Below are the code and all the weights of a small trained network. Each question names an input and a class and asks about switching units off, where a switched-off unit gives its printed mean instead of its output.

import numpy as np


def w(rows, s, z=0):
    codes = np.array(rows[::2]) - 128.0
    scale = np.full(codes.shape[1], s)
    scale[-1] = z or s
    return codes * scale


def f(y):
    return y / 2 * (1 + np.tanh(0.7978845608 * (y + 0.044715 * y**3)))


def log_softmax(a):
    a = a - a.max(-1, keepdims=True)
    return a - np.log(np.exp(a).sum(-1, keepdims=True))


def net(x, mask):
    res = np.array(x, float).reshape(1, 4) / 4 @ E
    y = f(res @ A[0][:, :-1].T + A[0][:, -1])
    res = res + np.where(mask, y, B[0][:, -1]) @ B[0][:, :-1]
    return log_softmax(res[-1] @ U[:, :-1].T + U[:, -1])


A, B = {}, {}
E = w([
[159,145,192,62],'x0',
[11,158,198,141],'x1',
[154,49,198,108],'x2',
[104,104,108,53],'x3',
],0.012)
A[0] = w([
[66,132,165,59,118],'N0',
[109,44,120,117,186],'N1',
[181,8,94,110,156],'N2',
[151,123,21,86,105],'N3',
[157,134,29,77,120],'N4',
[193,176,42,61,166],'N5',
[128,66,167,103,166],'N6',
[207,46,116,62,205],'N7',
[112,71,155,129,167],'N8',
[123,108,96,91,2],'N9',
[151,39,164,102,163],'N10',
[121,217,192,134,205],'N11',
[99,101,139,93,5],'N12',
[170,73,89,125,178],'N13',
[89,173,151,231,175],'N14',
[111,126,200,59,76],'N15',
[59,127,86,101,95],'N16',
[48,139,90,120,93],'N17',
[120,155,67,163,89],'N18',
[23,139,72,70,154],'N19',
[105,151,127,190,91],'N20',
[123,85,117,87,103],'N21',
[185,146,103,88,35],'N22',
],0.014,0.0079)
B[0] = w([
[78,120,227,46,197],'N0',
[133,159,181,200,177],'N1',
[168,161,195,214,220],'N2',
[194,60,180,213,194],'N3',
[201,38,154,227,198],'N4',
[255,51,42,219,225],'N5',
[171,188,192,89,190],'N6',
[208,148,158,197,252],'N7',
[124,202,212,100,171],'N8',
[153,66,166,61,128],'N9',
[196,198,175,98,204],'N10',
[143,184,53,57,206],'N11',
[146,77,125,118,131],'N12',
[188,177,202,152,193],'N13',
[53,100,18,30,209],'N14',
[198,64,199,20,195],'N15',
[101,155,219,225,157],'N16',
[43,86,170,212,166],'N17',
[83,54,52,74,162],'N18',
[54,182,220,210,201],'N19',
[60,35,36,68,155],'N20',
[155,58,103,162,151],'N21',
[175,31,58,194,158],'N22',
],0.0096,0.015)
U = w([
[33,57,53,85,254],'0',
[174,62,105,142,27],'1',
[133,152,49,92,139],'2',
[124,148,168,101,151],'3',
[140,92,192,6,49],'4',
[20,106,193,148,143],'5',
],0.012,0.0058)

Each question gives the input, the list of numbers given to net, and the class t.
The units are the neurons (one row each of A and B). Each row of codes is followed by its name. A weight is (code - 128) times the scale printed after its matrix; where a second scale follows, it is the last column's (A, B and U).
mask holds one flag per neuron, in row order. A switched-off neuron (its flag False) gives its mean, the last column of its row in B, instead of its output. The means were averaged over made-up inputs and are rounded, as every weight is.
A unit's drop is (log p(t) with every unit on - log p(t) with that unit switched off) / (log p(t) with every unit on - log p(t) with every unit switched off).
The circuit of an input: a set's keep is (log p(t) with only the set's units on - log p(t) with every unit switched off) / (log p(t) with every unit on - log p(t) with every unit switched off). Starting from the 12 units with the biggest drops (on a tie, the unit counted first), units are removed one at a time, each time the one whose removal leaves the highest keep (on an exact tie, the one counted first), for as long as the keep stays at least 0.8.
circuit, biggest first: the units of the circuit, biggest drop first
k most important neurons: the k neurons with the biggest drops, biggest first
drop when u is switched off: that unit's drop, to one decimal
input [6,3,-5,2], class 5: circuit, biggest first	N19
input [4,7,-1,8], class 5: 2 most important neurons	N19, N17
input [3,0,1,0], class 4: circuit, biggest first	N19, N5
input [1,3,0,-1], class 4: circuit, biggest first	N5, N19
input [-1,4,3,3], class 4: 3 most important neurons	N2, N15, N0
input [-6,-5,5,-6], class 3: circuit, biggest first	N5, N4
input [5,-5,7,2], class 3: 2 most important neurons	N10, N6
input [7,2,-7,1], class 2: 2 most important neurons	N11, N2
input [-5,5,7,8], class 5: 2 most important neurons	N19, N1
input [2,5,1,8], class 5: 2 most important neurons	N19, N16
input [-1,1,5,-2], class 3: 2 most important neurons	N15, N0
input [7,0,-6,7], class 1: drop when N5 is switched off	1.1
input [5,2,-7,6], class 5: drop when N19 is switched off	0.1
input [-8,1,4,4], class 5: drop when N8 is switched off	0.0
input [-7,5,8,-8], class 0: most important neuron	N14
